Below are the code and all the weights of a small trained network. Each question names an input and a class and asks about switching units off, where a switched-off unit gives its printed mean instead of its output.

import numpy as np


def w(rows, s, z=0):
    codes = np.array(rows[::2]) - 128.0
    scale = np.full(codes.shape[1], s)
    scale[-1] = z or s
    return codes * scale


def f(y):
    return np.maximum(y, 0)


def log_softmax(a):
    a = a - a.max(-1, keepdims=True)
    return a - np.log(np.exp(a).sum(-1, keepdims=True))


def net(x, mask):
    res = np.array(x, float).reshape(1, 4) / 4 @ E
    y = f(res @ A[0][:, :-1].T + A[0][:, -1])
    res = res + np.where(mask, y, B[0][:, -1]) @ B[0][:, :-1]
    return log_softmax(res[-1] @ U[:, :-1].T + U[:, -1])


A, B = {}, {}
E = w([
[79,95,115,68,146,211,115,131],'x0',
[172,30,143,156,5,123,37,137],'x1',
[176,114,204,72,135,127,148,183],'x2',
[121,44,113,169,147,117,197,150],'x3',
],0.013)
A[0] = w([
[134,129,143,111,114,118,80,111,104],'neuron 0',
[137,103,159,98,127,121,137,144,124],'neuron 1',
[122,89,135,139,138,98,132,137,87],'neuron 2',
[183,88,215,87,113,129,112,160,115],'neuron 3',
[147,5,115,168,120,125,170,142,78],'neuron 4',
[155,84,141,143,78,123,75,124,2],'neuron 5',
[161,84,117,141,126,111,94,121,87],'neuron 6',
[89,117,111,159,124,124,104,109,139],'neuron 7',
[121,64,126,159,112,127,94,146,58],'neuron 8',
[106,66,123,93,122,186,86,127,51],'neuron 9',
[135,125,129,164,130,85,137,131,101],'neuron 10',
[127,110,82,160,131,128,82,102,145],'neuron 11',
[109,122,40,182,96,141,72,120,101],'neuron 12',
[146,157,135,115,103,137,64,130,84],'neuron 13',
[182,130,153,190,105,47,94,126,56],'neuron 14',
[104,92,105,105,125,172,117,125,64],'neuron 15',
[157,168,144,109,105,131,31,123,92],'neuron 16',
[118,91,122,103,141,164,89,129,97],'neuron 17',
],0.02,0.0032)
B[0] = w([
[116,164,118,121,159,147,129,134,187],'neuron 0',
[149,108,138,155,144,77,131,113,176],'neuron 1',
[76,132,149,121,99,132,146,116,161],'neuron 2',
[162,25,175,138,153,32,146,100,254],'neuron 3',
[4,115,106,112,124,184,57,101,248],'neuron 4',
[150,185,116,126,200,117,160,135,250],'neuron 5',
[148,159,110,135,163,124,140,133,196],'neuron 6',
[128,87,157,113,143,89,131,133,182],'neuron 7',
[147,173,118,137,189,143,154,144,216],'neuron 8',
[177,182,114,120,37,152,152,156,222],'neuron 9',
[167,136,111,129,117,155,97,145,169],'neuron 10',
[141,83,150,127,134,77,154,107,198],'neuron 11',
[155,42,177,137,149,54,133,110,239],'neuron 12',
[71,148,114,124,143,176,106,119,208],'neuron 13',
[187,168,122,115,18,170,148,161,239],'neuron 14',
[180,163,121,151,94,135,109,146,185],'neuron 15',
[13,89,107,130,119,166,78,111,244],'neuron 16',
[155,135,126,122,74,154,137,141,187],'neuron 17',
],0.023,0.018)
U = w([
[155,43,180,148,126,78,121,95,113],'0',
[41,116,108,133,121,184,67,107,249],'1',
[199,140,124,138,24,170,119,174,66],'2',
[133,176,106,138,248,143,169,137,99],'3',
],0.017,0.0017)

Each question gives the input, the list of numbers given to net, and the class t.
The units are the neurons (one row each of A and B). Each row of codes is followed by its name. A weight is (code - 128) times the scale printed after its matrix; where a second scale follows, it is the last column's (A, B and U).
mask holds one flag per neuron, in row order. A switched-off neuron (its flag False) gives its mean, the last column of its row in B, instead of its output. The means were averaged over made-up inputs and are rounded, as every weight is.
A unit's drop is (log p(t) with every unit on - log p(t) with that unit switched off) / (log p(t) with every unit on - log p(t) with every unit switched off).
The circuit of an input: a set's keep is (log p(t) with only the set's units on - log p(t) with every unit switched off) / (log p(t) with every unit on - log p(t) with every unit switched off). Starting from the 12 units with the biggest drops (on a tie, the unit counted first), units are removed one at a time, each time the one whose removal leaves the highest keep (on an exact tie, the one counted first), for as long as the keep stays at least 0.8.
circuit, biggest first: the units of the circuit, biggest drop first
most important unit: the unit with the biggest drop
top k neurons: the k neurons with the biggest drops, biggest first
drop of u: that unit's drop, to one decimal
input [7,1,-8,-3], class 0: circuit, biggest first => (neuron 12)
input [8,7,7,5], class 2: top 2 neurons => (neuron 9; neuron 17)
input [-1,-8,1,-8], class 1: top 3 neurons => (neuron 5; neuron 8; neuron 3)
input [-4,-3,3,2], class 2: top 2 neurons => (neuron 3; neuron 12)
input [6,8,-6,8], class 1: top 3 neurons => (neuron 4; neuron 3; neuron 2)
input [3,-6,-2,-2], class 3: top 2 neurons => (neuron 4; neuron 16)
input [-4,6,1,-5], class 3: top 2 neurons => (neuron 5; neuron 4)
input [-6,3,-4,-5], class 2: top 3 neurons => (neuron 14; neuron 4; neuron 3)
input [-3,-8,8,-7], class 0: top 3 neurons => (neuron 5; neuron 4; neuron 8)
input [6,6,-6,-1], class 0: top 2 neurons => (neuron 12; neuron 14)
input [-5,6,0,-1], class 3: top 2 neurons => (neuron 5; neuron 9)
input [-3,-7,-7,0], class 0: top 3 neurons => (neuron 5; neuron 8; neuron 4)
input [6,2,-3,-5], class 2: top 3 neurons => (neuron 9; neuron 4; neuron 15)
input [2,6,3,4], class 3: most important unit => neuron 5
input [5,3,0,1], class 2: drop of neuron 9 => 0.3
input [4,7,-8,1], class 0: drop of neuron 11 => 4.7
input [-5,-6,-6,-2], class 0: drop of neuron 11 => 0.0
